Below are the code and all the weights of a small trained network. Each question names an input and a class and asks about switching units off, where a switched-off unit gives its printed mean instead of its output.

import numpy as np


def w(rows, s, z=0):
    codes = np.array(rows[::2]) - 128.0
    scale = np.full(codes.shape[1], s)
    scale[-1] = z or s
    return codes * scale


def f(y):
    return y / 2 * (1 + np.tanh(0.7978845608 * (y + 0.044715 * y**3)))


def log_softmax(a):
    a = a - a.max(-1, keepdims=True)
    return a - np.log(np.exp(a).sum(-1, keepdims=True))


def net(x, mask):
    res = np.array(x, float).reshape(1, 7) / 4 @ E
    y = f(res @ A[0][:, :-1].T + A[0][:, -1])
    res = res + np.where(mask, y, B[0][:, -1]) @ B[0][:, :-1]
    return log_softmax(res[-1] @ U[:, :-1].T + U[:, -1])


A, B = {}, {}
E = w([
[117,132,134,129,129,117,131],'x0',
[120,155,154,136,138,97,114],'x1',
[133,164,195,157,100,183,176],'x2',
[166,159,136,123,153,133,89],'x3',
[108,120,128,117,135,134,134],'x4',
[152,107,163,109,242,112,217],'x5',
[123,197,72,3,147,120,165],'x6',
],0.012)
A[0] = w([
[93,43,108,203,168,81,81,200],'N1',
[116,192,118,114,67,138,110,87],'N2',
[119,110,88,71,114,124,107,149],'N3',
[87,136,254,161,153,253,106,104],'N4',
[106,232,158,91,86,182,210,145],'N5',
[168,112,208,187,203,164,176,157],'N6',
[109,147,193,158,95,171,108,152],'N7',
[25,154,120,112,66,183,121,247],'N8',
[147,136,155,120,165,45,190,255],'N9',
[55,202,54,110,106,123,63,201],'N10',
],0.0099,0.004)
B[0] = w([
[154,89,255,185,210,94,30,255],'N1',
[91,193,117,82,150,116,79,181],'N2',
[64,176,64,159,114,22,107,183],'N3',
[150,89,138,133,81,45,155,225],'N4',
[200,112,97,175,196,231,110,223],'N5',
[152,39,134,67,140,85,224,254],'N6',
[149,176,205,167,31,127,127,196],'N7',
[159,180,175,237,129,165,94,228],'N8',
[85,38,88,85,167,146,103,240],'N9',
[149,188,70,206,124,111,186,240],'N10',
],0.008,0.0096)
U = w([
[161,162,127,209,121,150,76,245],'0',
[127,72,136,130,173,166,132,251],'1',
[148,164,176,157,10,144,117,7],'2',
[117,86,129,124,92,91,203,9],'3',
[69,189,76,155,72,85,140,141],'4',
[76,116,68,80,157,99,144,58],'5',
],0.012,0.0028)

Each question gives the input, the list of numbers given to net, and the class t.
The units are the neurons (one row each of A and B). Each row of codes is followed by its name. A weight is (code - 128) times the scale printed after its matrix; where a second scale follows, it is the last column's (A, B and U).
mask holds one flag per neuron, in row order. A switched-off neuron (its flag False) gives its mean, the last column of its row in B, instead of its output. The means were averaged over made-up inputs and are rounded, as every weight is.
A unit's drop is (log p(t) with every unit on - log p(t) with that unit switched off) / (log p(t) with every unit on - log p(t) with every unit switched off).
The circuit of an input: a set's keep is (log p(t) with only the set's units on - log p(t) with every unit switched off) / (log p(t) with every unit on - log p(t) with every unit switched off). Starting from all 10 units, units are removed one at a time, each time the one whose removal leaves the highest keep (on an exact tie, the one counted first), for as long as the keep stays at least 0.8.
units of the circuit, in order: the units of the circuit, biggest drop first
unit that matters most: the unit with the biggest drop
top k neurons: the k neurons with the biggest drops, biggest first
input [7,-1,7,-2,-1,-1,-8], class 2: units of the circuit, in order => N7
input [2,1,-3,0,1,0,5], class 4: units of the circuit, in order => N6; N1
input [-1,2,-4,-4,1,6,2], class 5: top 3 neurons => N5; N8; N1
input [6,4,-6,7,-3,0,3], class 4: units of the circuit, in order => N10; N1
input [-8,-5,0,-4,-2,3,1], class 5: top 2 neurons => N1; N8
input [-1,1,-1,-8,0,-1,3], class 4: units of the circuit, in order => N1; N6
input [-4,1,-4,-4,-2,6,3], class 5: units of the circuit, in order => N1; N8; N9
input [0,-5,-1,2,-8,1,3], class 5: units of the circuit, in order => N8; N1
input [-8,-2,2,6,-2,1,-8], class 3: units of the circuit, in order => N6; N4
input [-2,-3,0,4,8,6,4], class 5: top 4 neurons => N1; N8; N7; N9
input [7,6,-1,-1,2,-1,5], class 4: top 2 neurons => N1; N10
input [8,1,8,2,4,1,0], class 3: top 3 neurons => N6; N4; N1
input [3,4,0,-3,-4,1,3], class 5: units of the circuit, in order => N1; N7
input [-1,-1,5,6,-5,3,-4], class 3: unit that matters most => N6
input [6,3,-7,-1,1,1,-7], class 1: top 2 neurons => N8; N10
input [-1,0,3,-4,-7,0,-5], class 2: top 2 neurons => N7; N9
input [-2,3,4,7,-2,-6,-1], class 2: top 2 neurons => N7; N1
input [5,4,7,-7,5,1,-7], class 3: top 2 neurons => N6; N4
input [-3,8,3,6,-8,4,8], class 1: top 2 neurons => N5; N3
input [5,-7,1,-8,8,-7,1], class 0: units of the circuit, in order => N8
